What each symbol does to the items:
* | π α ω κ δ γ
Z771 | Z409 Z18 Z200 none Z261 Z827
Z263 | Z438 none Z293 Z709 Z23 Z614
Z36 | Z767 Z613 Z587 Z352 Z245 Z948
Z334 | Z678 Z614 Z207 Z326 Z709 Z945
Z440 | none Z60 Z991 Z466 Z406 Z987
Z919 | Z948 Z174 none Z434 Z587 Z592
Z984 | Z925 Z876 Z174 Z948 Z613 Z890
Z200 | Z771 Z254 Z586 none Z933 Z511
Z991 | Z440 Z655 Z510 Z107 Z945 Z552
Z163 | Z66 none none Z449 Z70 Z77
Z948 | Z751 Z984 Z919 Z973 Z36 Z152
Z448 | none Z466 Z30 none Z590 Z379
Z494 | Z51 none Z64 Z794 Z566 Z384
Z60 | none none Z655 Z440 Z813 Z388
Z20 | Z813 none Z157 Z945 Z614 Z655
Z870 | Z945 Z157 Z673 Z856 Z207 Z510
Z501 | Z709 Z293 Z616 Z254 Z308 Z207
Z228 | Z394 Z152 Z491 none Z973 Z456
Z261 | Z379 Z850 Z933 none Z30 Z771
Z300 | Z484 Z945 Z856 Z226 Z326 Z107
Z750 | Z968 none Z70 Z743 Z983 Z66
Z592 | Z152 Z475 none Z491 Z919 Z439
Z70 | Z750 none none Z830 Z87 Z163
Z199 | none Z528 Z18 Z409 Z529 Z154
Z872 | none Z154 Z827 none Z409 Z590
Z449 | Z613 Z163 none Z587 Z830 Z174
Z154 | none Z678 Z326 Z872 Z199 Z484
Z309 | Z157 none Z66 Z673 Z968 Z566
Z107 | Z466 Z991 Z478 Z30 Z300 Z850
Z655 | Z60 none Z392 Z991 Z20 Z23
Z743 | Z339 Z750 Z830 Z245 Z447 Z613
Z389 | Z456 Z439 none none Z491 Z675
Z529 | none Z987 Z850 Z379 Z466 Z199
Z751 | Z478 Z925 Z948 Z647 Z767 Z539
Z539 | Z256 Z794 Z152 Z394 Z751 Z68
Z409 | none Z199 Z771 none Z379 Z872
Z352 | Z398 Z36 Z88 none Z595 Z973
Z555 | Z226 Z856 Z398 none Z511 Z739
Z422 | Z68 Z447 Z439 Z456 Z152 Z245
Z293 | Z263 none Z384 Z501 Z51 Z603
Z30 | Z448 Z107 Z739 none Z226 Z261
Z339 | Z207 Z968 Z743 Z961 Z616 Z673
Z511 | Z827 Z809 Z131 none Z200 Z555
Z456 | Z586 Z422 Z389 none Z228 Z595
Z968 | Z603 none Z750 Z339 Z384 Z309
Z983 | Z384 none Z87 Z447 Z64 Z750
Z23 | Z388 none Z51 Z552 Z655 Z263
Z68 | Z254 Z616 Z422 Z586 Z539 Z961
Z987 | none Z388 Z552 Z529 Z440 Z528
Z856 | Z300 Z870 Z767 Z555 Z809 Z478
Z973 | Z647 Z948 Z434 none Z352 Z228
Z87 | Z983 none none Z521 Z492 Z70
Z475 | Z890 Z492 none Z592 Z174 Z521
Z491 | Z228 Z592 none none Z434 Z389
Z830 | Z743 Z70 none Z831 Z521 Z449
Z379 | none Z529 Z261 none Z448 Z409
Z434 | Z973 Z919 none none Z88 Z491
Z647 | Z739 Z751 Z973 none Z398 Z394
Z131 | Z511 Z961 Z595 none Z586 Z398
Z678 | none Z769 Z334 Z154 Z528 Z406
Z66 | Z309 none Z163 Z613 Z750 Z876
Z933 | Z261 Z256 Z394 none Z739 Z200
Z614 | Z769 none Z603 Z334 Z263 Z20
Z925 | Z510 Z566 Z984 Z751 Z673 Z794
Z587 | Z36 Z449 none Z88 Z831 Z919
Z831 | Z245 Z830 none Z675 Z439 Z587
Z890 | Z794 Z64 Z475 Z152 Z984 Z447
Z876 | Z566 none Z77 Z984 Z66 Z64
Z961 | Z809 Z339 Z245 Z131 Z68 Z767
Z51 | Z23 none Z494 Z308 Z392 Z293
Z406 | none Z813 Z945 Z484 Z678 Z440
Z254 | Z18 Z501 Z68 Z200 Z256 Z809
Z813 | none none Z20 Z406 Z769 Z60
Z226 | Z590 Z300 Z555 none Z827 Z30
Z392 | Z655 none Z566 Z510 Z157 Z51
Z439 | Z422 Z521 none Z389 Z592 Z831
Z794 | Z308 Z494 Z890 Z539 Z925 Z616
Z64 | Z494 none Z492 Z890 Z876 Z983
Z438 | none none Z263 Z528 Z388 Z769
Z586 | Z200 Z68 Z456 none Z394 Z131
Z157 | Z20 none Z309 Z870 Z603 Z392
Z827 | Z872 Z326 Z511 none Z771 Z226
Z566 | Z392 none Z876 Z925 Z309 Z494
Z308 | Z552 Z51 Z794 Z256 Z510 Z501
Z466 | none Z440 Z107 Z448 Z484 Z529
Z478 | Z107 Z510 Z751 Z739 Z856 Z256
Z256 | Z850 Z308 Z539 Z933 Z478 Z254
Z484 | none Z406 Z300 Z590 Z154 Z466
Z769 | none none Z614 Z678 Z438 Z813
Z673 | Z870 Z309 Z613 Z767 Z339 Z925
Z207 | Z334 Z603 Z339 Z809 Z501 Z870
Z18 | Z199 Z709 Z254 Z771 Z850 Z326
Z447 | Z616 Z983 Z521 Z422 Z890 Z743
Z174 | Z984 Z77 none Z919 Z449 Z475
Z77 | Z876 none none Z174 Z163 Z492
Z613 | Z673 Z66 Z449 Z36 Z743 Z984
Z850 | Z529 Z552 Z256 Z261 Z107 Z18
Z528 | none Z438 Z709 Z199 Z987 Z678
Z739 | Z30 Z478 Z647 none Z555 Z933
Z384 | Z293 none Z983 Z616 Z494 Z968
Z510 | Z991 Z392 Z925 Z478 Z870 Z308
Z616 | Z501 Z384 Z447 Z68 Z794 Z339
Z245 | Z961 Z743 Z831 Z595 Z422 Z36
Z709 | Z528 Z263 Z501 Z18 Z552 Z334
Z767 | Z856 Z673 Z36 Z398 Z961 Z751
Z521 | Z447 Z87 none Z439 Z475 Z830
Z88 | Z352 Z587 none none Z675 Z434
Z809 | Z326 Z207 Z961 Z511 Z254 Z856
Z552 | Z987 Z23 Z308 Z850 Z991 Z709
Z590 | none Z484 Z226 none Z872 Z448
Z152 | Z539 Z890 Z592 Z228 Z948 Z422
Z945 | Z406 Z20 Z870 Z300 Z334 Z991
Z394 | Z933 Z539 Z228 none Z647 Z586
Z492 | Z64 none none Z475 Z77 Z87
Z388 | none none Z23 Z987 Z60 Z438
Z595 | Z131 Z245 Z675 none Z456 Z352
Z675 | Z595 Z831 none none Z389 Z88
Z603 | Z614 none Z968 Z207 Z293 Z157
Z398 | Z555 Z767 Z352 none Z131 Z647
Z326 | Z154 Z334 Z809 Z827 Z18 Z300

The rows follow the links: the fewer symbols apart two items are, the more alike their rows tend to be.

Each row is also shifted at random along 6 hidden directions that mean nothing.

Known rows, each with its item:
515,8,-257,384,192,139,-48,-190,-987,2,185,-137,-424,-276,-423,197,265,218,219,199,-8,175,162,-285,-988,23,-53,-402,191,-172,-381,327,-535; item Z409
518,123,-10,371,238,218,-70,91,37,-788,-266,225,412,-252,101,-86,-404,-49,228,421,-468,-66,60,137,-84,325,382,105,221,-222,-24,119,262; item Z293
93,178,-182,9,-62,-24,67,-91,-205,-419,-441,-192,112,32,-281,440,259,261,104,695,444,-172,-279,-470,-529,349,-33,-455,191,-102,-495,162,-84; item Z326
368,29,-156,32,-32,53,417,51,-246,-507,-179,-151,328,-17,-267,-268,237,341,-170,133,-563,218,388,-188,118,8,-267,410,-4,-237,-252,-187,26; item Z18
-50,-242,229,79,371,44,-289,41,-57,36,2,-6,81,-11,492,332,-260,-138,264,37,373,-187,-378,208,121,41,218,212,62,127,380,47,247; item Z77
-471,-216,372,-232,0,-341,-58,-17,334,-663,-723,-205,250,430,43,66,-371,83,142,446,186,394,-205,-147,34,269,-321,776,-372,58,10,-412,37; item Z613
288,111,55,372,295,444,12,226,-52,447,-126,162,257,-187,-72,-227,-24,78,-312,131,-117,-36,5,130,162,-69,263,63,-120,63,40,341,322; item Z23
-327,80,77,-224,-70,-377,-56,-197,89,-90,-96,-43,20,-254,154,215,-395,-102,71,-254,275,132,-352,211,125,211,55,9,-151,-330,111,-178,172; item Z70
361,-635,113,59,117,43,-204,135,137,24,290,-60,-308,115,698,363,322,29,371,115,230,-340,41,-13,-68,-197,-149,142,439,122,324,-95,146; item Z973
-292,-34,23,-319,-136,164,-194,-416,-292,114,330,202,-209,-285,-130,464,244,218,-88,158,108,-320,-81,-397,-352,-241,84,-197,50,365,-364,-104,-138; item Z466
-98,40,250,-159,205,-191,-65,-98,236,248,-4,165,-202,-284,326,686,-342,11,36,-129,480,-222,-499,229,-265,-146,223,93,-25,-93,-98,-194,-86; item Z309
33,99,-184,-65,-197,304,-27,-195,-193,358,612,233,-186,-243,-226,189,378,-63,-192,-180,-130,-545,310,-136,-141,-380,372,-542,237,274,-19,30,43; item Z850
-324,151,195,-64,98,-181,-38,-99,159,-152,330,177,-169,72,215,-207,-514,-365,239,-372,-189,9,-87,406,127,172,208,224,-53,-12,89,0,-193; item Z163
185,132,-143,-84,240,-41,348,64,-385,464,39,-10,249,-4,143,237,35,380,-87,220,234,261,-76,-123,-453,-5,-48,-142,-221,-230,-502,365,-84; item Z678
343,-249,-50,478,167,225,-41,81,-249,-630,218,-13,-95,319,110,-224,78,-373,411,-50,-478,-356,527,62,94,110,266,167,502,152,458,-196,128; item Z152
-325,70,-20,-132,-223,23,-385,-112,4,473,-15,62,20,-15,-458,-33,-103,-549,-250,-163,329,8,6,-42,188,70,325,-422,-151,141,536,-176,305; item Z890
-174,-229,3,28,-17,-208,-258,13,31,-219,-234,-315,-142,328,115,-82,112,-97,340,106,408,-38,-165,-31,-92,170,-290,39,129,42,150,120,-153; item Z88
442,289,-160,718,695,296,449,538,-208,413,-496,-150,356,251,-47,-300,-97,115,-139,328,114,129,-261,220,-224,212,107,16,-174,-246,-370,887,-92; item Z614
-29,-265,114,-378,136,-329,86,65,-81,47,18,-261,127,116,551,338,-242,-86,249,-96,421,117,-136,219,151,184,-89,85,-43,-334,160,-158,297; item Z830
-351,-56,209,-381,-147,104,-307,-300,145,351,140,274,97,-150,-60,493,-77,200,-241,258,201,-135,-160,-346,-218,-278,158,-209,-222,367,-154,-197,136; item Z991
-131,-115,-72,-105,-71,-280,-111,-59,-70,-861,-376,-312,85,298,109,16,5,-183,476,268,140,-211,-94,-49,48,429,-14,-22,256,-77,143,-108,172; item Z831
-8,-44,118,66,125,-115,-239,78,284,-612,-860,-176,349,67,100,189,-342,-158,274,674,410,-165,-624,-8,9,581,165,-41,4,-226,47,54,374; item Z750
-70,-45,-20,81,-56,-199,50,114,79,137,149,-99,-554,332,53,-172,239,-160,188,-289,81,78,3,70,-175,-93,-212,-65,130,47,115,135,-499; item Z352
-390,-123,177,-273,-503,-73,-375,-515,210,-441,274,208,-326,-271,-256,129,163,185,82,103,-269,-77,123,-550,-279,-273,-221,-9,73,281,-205,-306,-335; item Z30
281,-166,-9,-248,-408,-20,-10,-31,246,-358,-101,-133,62,-283,1,-64,315,335,-38,164,-183,175,150,-283,126,-143,-419,-51,1,-239,-174,-179,207; item Z771
173,-29,101,271,495,-24,296,550,11,195,-195,-2,84,672,461,195,-206,-13,149,276,257,44,-76,147,-327,116,105,152,66,86,-37,187,-145; item Z673
-95,-74,131,-531,-362,62,-201,-628,-388,13,841,266,-268,-686,78,728,114,320,-48,-209,-126,-304,247,-335,-239,-460,152,-228,142,70,-231,-454,65; item Z529
-94,-193,114,359,530,5,-2,229,-387,-115,-250,-143,94,550,-100,-317,-240,-191,226,102,-114,423,153,71,-67,198,14,740,-90,207,318,49,-200; item Z174
822,-137,-136,-46,403,196,481,204,-639,374,440,-128,225,-192,544,518,324,539,44,57,154,-166,173,-76,-257,-263,-106,14,160,-307,-290,131,198; item Z199
-13,-191,120,-92,87,59,-185,23,330,273,92,89,272,-140,469,-211,-148,-262,-47,-288,2,-201,-83,351,855,-91,237,121,-6,-54,514,-98,613; item Z492
-319,-122,147,-159,48,129,-331,-449,-317,-43,173,217,-15,-297,-149,554,-256,323,9,354,123,32,-103,-562,-636,-197,100,-5,-135,245,-380,-85,-87; item Z440
97,-48,170,-106,-110,208,-260,-156,-76,235,22,239,164,-240,-257,409,-66,18,-298,199,225,31,99,-180,-167,-49,236,-202,-183,182,185,-417,347; item Z308
-90,-113,323,-80,181,98,-76,-147,16,143,361,361,-2,-13,166,403,-312,6,-58,-42,-141,119,152,-106,-356,-254,178,316,-136,311,-60,-403,-177; item Z510
108,-181,-136,316,-92,45,-329,-102,-371,508,-523,-408,-339,34,-619,119,530,-77,-51,204,747,133,-162,-213,-311,44,-270,-322,37,53,449,76,-126; item Z228
-599,99,204,-354,-286,-37,-175,50,419,1261,-113,104,68,181,-229,73,59,-249,-672,-231,684,-20,-256,-1,270,-225,116,-323,-487,372,302,-77,199; item Z925
-53,-36,108,310,229,280,5,2,-111,-318,-51,66,92,251,-247,-78,248,187,-12,320,-384,-51,225,-307,-229,-54,49,402,64,464,-194,94,-262; item Z107
132,-354,460,188,304,178,-423,-126,158,-685,-289,158,175,-133,425,592,-387,89,266,551,9,-264,-273,-117,-250,101,304,501,90,214,106,-308,219; item Z566
-612,186,152,61,-149,-39,-552,-502,-187,668,-204,160,-444,-432,-483,647,-211,-380,-167,-143,882,-204,-679,-48,-556,60,321,-610,-123,180,227,-10,-231; item Z876
-97,353,-156,-141,-317,-271,278,-13,285,-541,0,-133,-79,232,-153,-20,37,-237,159,-210,-213,-191,37,99,-60,215,157,-348,214,-115,-166,-103,-195; item Z961

The symbols that take the first to the second take the third to the fourth, perhaps in another order. What is the fourth?
Answers are names.
-105,-213,-99,27,133,-187,189,215,-51,678,186,-263,-355,334,381,-257,305,-46,97,-436,343,-17,-121,271,146,-78,-359,-82,154,36,281,299,-241
to 674,30,-223,428,305,13,495,270,-541,-244,39,-192,-61,152,-43,35,187,-136,163,-5,-288,-18,459,54,-221,155,127,-17,300,-326,153,-75,-60
as 315,-106,36,-437,-168,-271,25,-65,159,-423,-293,6,388,-155,59,274,-282,8,-3,210,31,293,106,-112,106,224,-42,244,-164,-425,180,-784,467
to Z655

-1,-8,-42,7,-19,23,-192,76,72,-58,-12,58,120,-93,148,-123,-347,-426,171,-122,129,-179,-99,404,441,242,394,-360,88,-193,401,236,465
to -563,-136,315,-485,-334,-309,-261,-456,-17,-855,-176,-83,189,-118,-529,-287,-522,-117,68,-73,-381,545,189,-135,450,164,-96,888,-415,-46,295,-886,163
as -219,-295,13,-137,-11,-4,-229,-156,-304,229,165,-147,-329,105,224,559,209,-257,242,10,640,-430,-249,-33,-204,39,212,-275,254,188,397,-62,187
to Z88

30,-463,381,-75,166,126,-572,-117,150,-233,-539,149,255,57,211,804,-158,260,117,913,502,-133,-234,-567,-450,4,107,212,-83,345,59,-331,331
to 232,183,-65,286,226,261,-21,11,-635,492,145,212,-43,-114,-513,125,-74,-92,-301,-83,-70,319,326,-101,-547,-113,355,-11,-176,107,113,-163,-202
as -346,-115,31,-66,36,-316,162,-69,-152,-39,356,-145,-318,297,273,174,10,-279,369,-307,163,-125,-33,134,-55,84,10,64,251,26,134,-71,-358
to Z919

-117,14,107,124,59,-24,-233,-188,-376,-389,-59,58,16,71,-573,-181,-419,-357,75,-86,-326,463,380,-25,-82,170,204,371,-145,165,403,-369,-119
to 88,-252,-58,256,-20,198,-273,12,-359,-42,-308,-247,-53,181,-316,165,366,-270,88,318,430,-295,74,-152,-25,236,129,-216,254,164,522,-66,264
as -20,128,-128,-96,58,-423,457,-115,-449,97,137,-313,-445,78,-96,420,102,-102,98,-446,393,125,-122,177,-416,111,-119,-138,37,-416,-37,-290,-372
to Z595

-312,-42,1,-331,-66,-29,136,-100,141,-167,116,4,238,-15,232,159,209,389,-58,265,-105,-209,-147,-281,96,-113,-238,122,21,192,-465,18,-64
to -61,-70,-100,-98,-117,285,-55,-128,-392,315,-286,-120,179,-269,-524,191,460,372,-305,399,324,-68,-134,-529,-101,-9,-164,-148,-145,183,-129,149,234
as -230,348,-177,57,-138,-199,144,254,218,45,-392,-66,152,438,-203,-365,-262,-375,-15,-27,168,140,-131,246,127,372,117,-431,-127,-161,194,273,16
to Z984

-175,-49,70,-316,-119,-370,11,109,221,-414,-575,-152,342,268,12,82,-399,-126,218,316,223,190,-197,14,203,394,-117,14,-196,-284,48,-322,318
to -512,-40,50,-190,20,-165,35,-313,-530,981,428,-298,-593,11,-234,418,237,-256,-118,-691,742,-78,-196,89,-120,-184,21,-147,-40,142,335,-136,-354
as 421,188,-216,177,309,392,112,258,-190,756,199,188,186,-278,269,-53,20,115,-94,-85,160,-278,-108,286,70,-130,298,-539,45,-136,-134,770,347
to Z945

119,77,74,184,291,-57,553,290,198,-425,66,-7,100,562,255,-225,138,205,41,-39,-417,-80,186,74,-14,-16,-200,544,204,174,-365,-75,-340
to 56,-137,59,192,8,148,-19,-176,-227,-237,390,87,-367,-23,-95,-137,235,227,-5,-116,-458,201,316,-259,-420,-298,-311,472,19,207,-189,-119,-523
as -52,-180,95,85,249,-166,152,254,207,-505,306,29,183,495,727,-345,-477,-256,539,-61,-432,-47,265,348,306,246,149,398,170,32,221,65,27
to Z948

116,9,-255,531,487,-185,327,285,-634,-227,-471,-596,-31,524,-188,-240,173,-188,326,105,329,152,-78,171,-257,467,-70,70,132,-213,163,368,-282
to -614,318,-97,83,-144,-179,279,117,169,230,-315,-312,-102,611,-351,-471,212,-180,-146,-219,255,83,-196,105,177,176,-167,86,-56,166,47,110,-480
as 199,337,-337,243,-204,65,245,75,-214,-411,-106,15,-44,13,-857,-297,160,-170,-135,-56,-356,-8,322,-106,-127,176,115,-274,185,-155,-142,46,-113
to Z326

-199,94,-55,-51,144,93,229,291,366,40,170,261,517,363,322,-645,-99,280,-133,113,-504,28,253,86,345,-85,-73,148,-167,259,-382,422,-12
to -256,225,-90,91,-116,276,-313,-264,-327,-87,63,268,242,-251,-564,-225,-111,30,-145,275,-300,69,132,-328,-147,-30,219,-315,-136,262,-140,260,28
as 250,-371,285,-176,13,-6,-310,-59,-121,-159,-164,-42,256,-73,-2,587,-220,82,-69,296,171,143,152,-205,-84,-34,-46,453,-119,12,346,-661,466
to Z339

72,-159,-149,308,273,146,-58,-59,-805,76,47,-311,-322,113,-279,75,180,-444,224,-30,374,-68,75,77,-286,139,216,-210,314,61,424,126,-136
to -553,12,15,172,-114,39,-98,-55,152,-125,-600,-276,29,529,-830,-412,212,-255,-173,258,199,30,-122,-201,184,293,-186,373,-100,501,303,-86,-218
as 279,62,80,165,175,120,-87,-177,-220,-350,-419,52,212,-517,-133,271,-258,194,-84,413,-42,64,-167,-106,-312,205,81,106,-49,-265,-248,-27,229
to Z388

403,31,-236,142,-170,9,143,250,231,-101,118,27,-73,121,295,-199,285,143,168,107,-227,-155,191,-26,-70,-2,-189,-415,228,-143,-255,404,-69
to -157,-114,-21,55,-261,250,-274,-34,274,296,104,102,-198,57,-96,-170,437,61,-82,100,6,-295,-42,-261,-72,-235,-184,-383,85,382,-56,252,-100
as -137,-109,-114,-70,-270,-131,-120,3,-168,750,121,-229,-362,-64,-315,-378,292,-133,-230,-620,367,262,18,125,361,-231,-333,-118,-155,52,506,-3,-61
to Z675

119,16,74,-356,47,8,78,-249,-18,-224,243,206,280,-687,228,159,-250,434,-144,-1,-324,153,-46,33,278,-199,-2,282,-228,-246,-309,-284,394
to 578,-112,79,506,650,509,-37,313,-289,-86,-72,132,490,-140,362,-137,-168,237,-37,413,-320,-111,133,32,59,-18,167,337,23,62,-87,463,268
as -16,139,11,-318,-241,281,-279,-417,-347,881,329,290,-94,-507,-250,694,20,41,-332,-17,490,-103,-88,-209,-478,-293,377,-762,-172,102,13,-35,183
to Z991

163,-42,-1,438,467,94,-5,88,-274,21,231,-59,-26,-11,135,-383,-296,-315,107,-351,-283,116,104,467,244,39,216,415,-8,2,418,151,-2
to -141,-140,-26,209,328,-103,381,465,-18,153,-231,-448,101,731,230,-341,230,-139,149,-101,358,6,-77,305,348,174,-279,402,37,78,253,275,-83
as 1,236,28,59,220,-117,295,328,259,464,398,345,22,432,412,85,-220,-64,23,-188,-66,-24,67,200,-233,-173,193,-158,20,164,-231,142,-247
to Z200

